Below is a small trained network, with its code and all its weights. Each question gives an input and a class and asks what happens when units are switched off, that is, made to give their printed mean instead of their output.

import numpy as np


def w(rows, s, z=0):
    codes = np.array(rows[::2]) - 128.0
    scale = np.full(codes.shape[1], s)
    scale[-1] = z or s
    return codes * scale


def f(y):
    return np.maximum(y, 0)


def log_softmax(a):
    a = a - a.max(-1, keepdims=True)
    return a - np.log(np.exp(a).sum(-1, keepdims=True))


def net(x, mask):
    res = np.array(x, float).reshape(1, 7) / 4 @ E
    y = f(res @ A[0][:, :-1].T + A[0][:, -1])
    res = res + np.where(mask, y, B[0][:, -1]) @ B[0][:, :-1]
    return log_softmax(res[-1] @ U[:, :-1].T + U[:, -1])


A, B = {}, {}
E = w([
[126,129,130],'x0',
[129,126,127],'x1',
[129,128,129],'x2',
[55,55,215],'x3',
[248,1,111],'x4',
[128,127,128],'x5',
[70,76,38],'x6',
],0.0085)
A[0] = w([
[176,191,45,133],'N0',
[173,175,199,103],'N1',
[188,180,249,113],'N2',
[51,147,139,130],'N3',
[67,123,129,63],'N4',
[101,161,148,150],'N5',
[72,86,178,73],'N6',
[174,187,87,77],'N7',
[66,210,90,89],'N8',
[158,117,126,82],'N9',
[66,170,138,79],'N10',
[139,181,45,143],'N11',
[72,152,88,112],'N12',
[113,110,150,195],'N13',
[194,142,62,110],'N14',
[94,161,134,142],'N15',
[131,103,175,74],'N16',
[148,140,152,224],'N17',
[61,78,198,102],'N18',
[148,83,145,83],'N19',
[127,141,195,67],'N20',
[123,116,117,255],'N21',
[174,189,83,65],'N22',
[57,94,77,144],'N23',
[110,109,141,240],'N24',
[184,72,110,98],'N25',
[115,168,122,125],'N26',
[104,184,147,88],'N27',
],0.014,0.0092)
B[0] = w([
[87,143,167,229],'N0',
[102,96,44,191],'N1',
[97,134,47,231],'N2',
[189,104,135,222],'N3',
[97,107,124,163],'N4',
[201,125,167,198],'N5',
[62,118,151,181],'N6',
[30,99,180,180],'N7',
[158,67,139,240],'N8',
[109,51,147,145],'N9',
[161,66,121,201],'N10',
[96,150,151,219],'N11',
[156,105,111,193],'N12',
[135,182,162,200],'N13',
[103,123,156,205],'N14',
[180,103,125,197],'N15',
[97,93,138,149],'N16',
[157,195,123,222],'N17',
[55,151,146,215],'N18',
[146,96,146,165],'N19',
[111,102,113,158],'N20',
[210,255,116,254],'N21',
[53,102,167,178],'N22',
[110,159,75,214],'N23',
[140,198,135,240],'N24',
[174,65,128,214],'N25',
[184,122,100,177],'N26',
[179,43,133,189],'N27',
],0.0086,0.0093)
U = w([
[159,31,190,35],'0',
[21,113,238,58],'1',
[139,168,160,252],'2',
[139,168,162,215],'3',
[63,110,5,43],'4',
[136,169,173,160],'5',
],0.015,0.0043)

Each question gives the input, the list of numbers given to net, and the class t.
The units are the neurons (one row each of A and B). Each row of codes is followed by its name. A weight is (code - 128) times the scale printed after its matrix; where a second scale follows, it is the last column's (A, B and U).
mask holds one flag per neuron, in row order. A switched-off neuron (its flag False) gives its mean, the last column of its row in B, instead of its output. The means were averaged over made-up inputs and are rounded, as every weight is.
A unit's drop is (log p(t) with every unit on - log p(t) with that unit switched off) / (log p(t) with every unit on - log p(t) with every unit switched off).
The circuit of an input: a set's keep is (log p(t) with only the set's units on - log p(t) with every unit switched off) / (log p(t) with every unit on - log p(t) with every unit switched off). Starting from the 12 units with the biggest drops (on a tie, the unit counted first), units are removed one at a time, each time the one whose removal leaves the highest keep (on an exact tie, the one counted first), for as long as the keep stays at least 0.8.
circuit, biggest first: the units of the circuit, biggest drop first
unit that matters most: the unit with the biggest drop
top k neurons: the k neurons with the biggest drops, biggest first
drop when u is switched off: that unit's drop, to one decimal
input [-8,7,-1,-8,-5,-4,-6], class 1: unit that matters most	N7
input [-4,0,-1,7,-6,1,-8], class 4: circuit, biggest first	N2; N1
input [-3,2,2,5,-6,0,3], class 0: circuit, biggest first	N10; N3
input [-1,-5,-7,7,-3,-4,-8], class 4: circuit, biggest first	N2; N1
input [7,1,-3,-8,-4,1,-5], class 1: circuit, biggest first	N7; N22
input [7,-1,0,5,4,-2,6], class 5: top 3 neurons	N2; N1; N21
input [8,3,2,1,4,3,5], class 5: top 2 neurons	N2; N1
input [-1,2,-3,-5,-1,-3,-4], class 1: circuit, biggest first	N7; N22; N0
input [0,8,-8,5,-5,-4,6], class 3: top 3 neurons	N2; N3; N1
input [6,1,7,-5,-7,4,-3], class 0: top 2 neurons	N8; N27
input [7,-4,-2,-4,-2,-2,6], class 5: top 4 neurons	N2; N1; N0; N11
input [0,-2,3,-4,3,5,-7], class 4: top 2 neurons	N2; N1
input [6,3,7,6,3,3,4], class 1: top 2 neurons	N18; N6
input [-7,0,4,7,3,6,-1], class 1: circuit, biggest first	N18
input [3,-6,0,-8,0,6,-7], class 1: top 3 neurons	N7; N22; N0
input [-1,1,-8,-2,-7,2,-8], class 4: drop when N1 is switched off	0.6
input [6,-2,-3,2,0,2,-7], class 4: drop when N1 is switched off	0.3
input [3,-1,7,-4,-3,8,6], class 2: drop when N2 is switched off	0.8
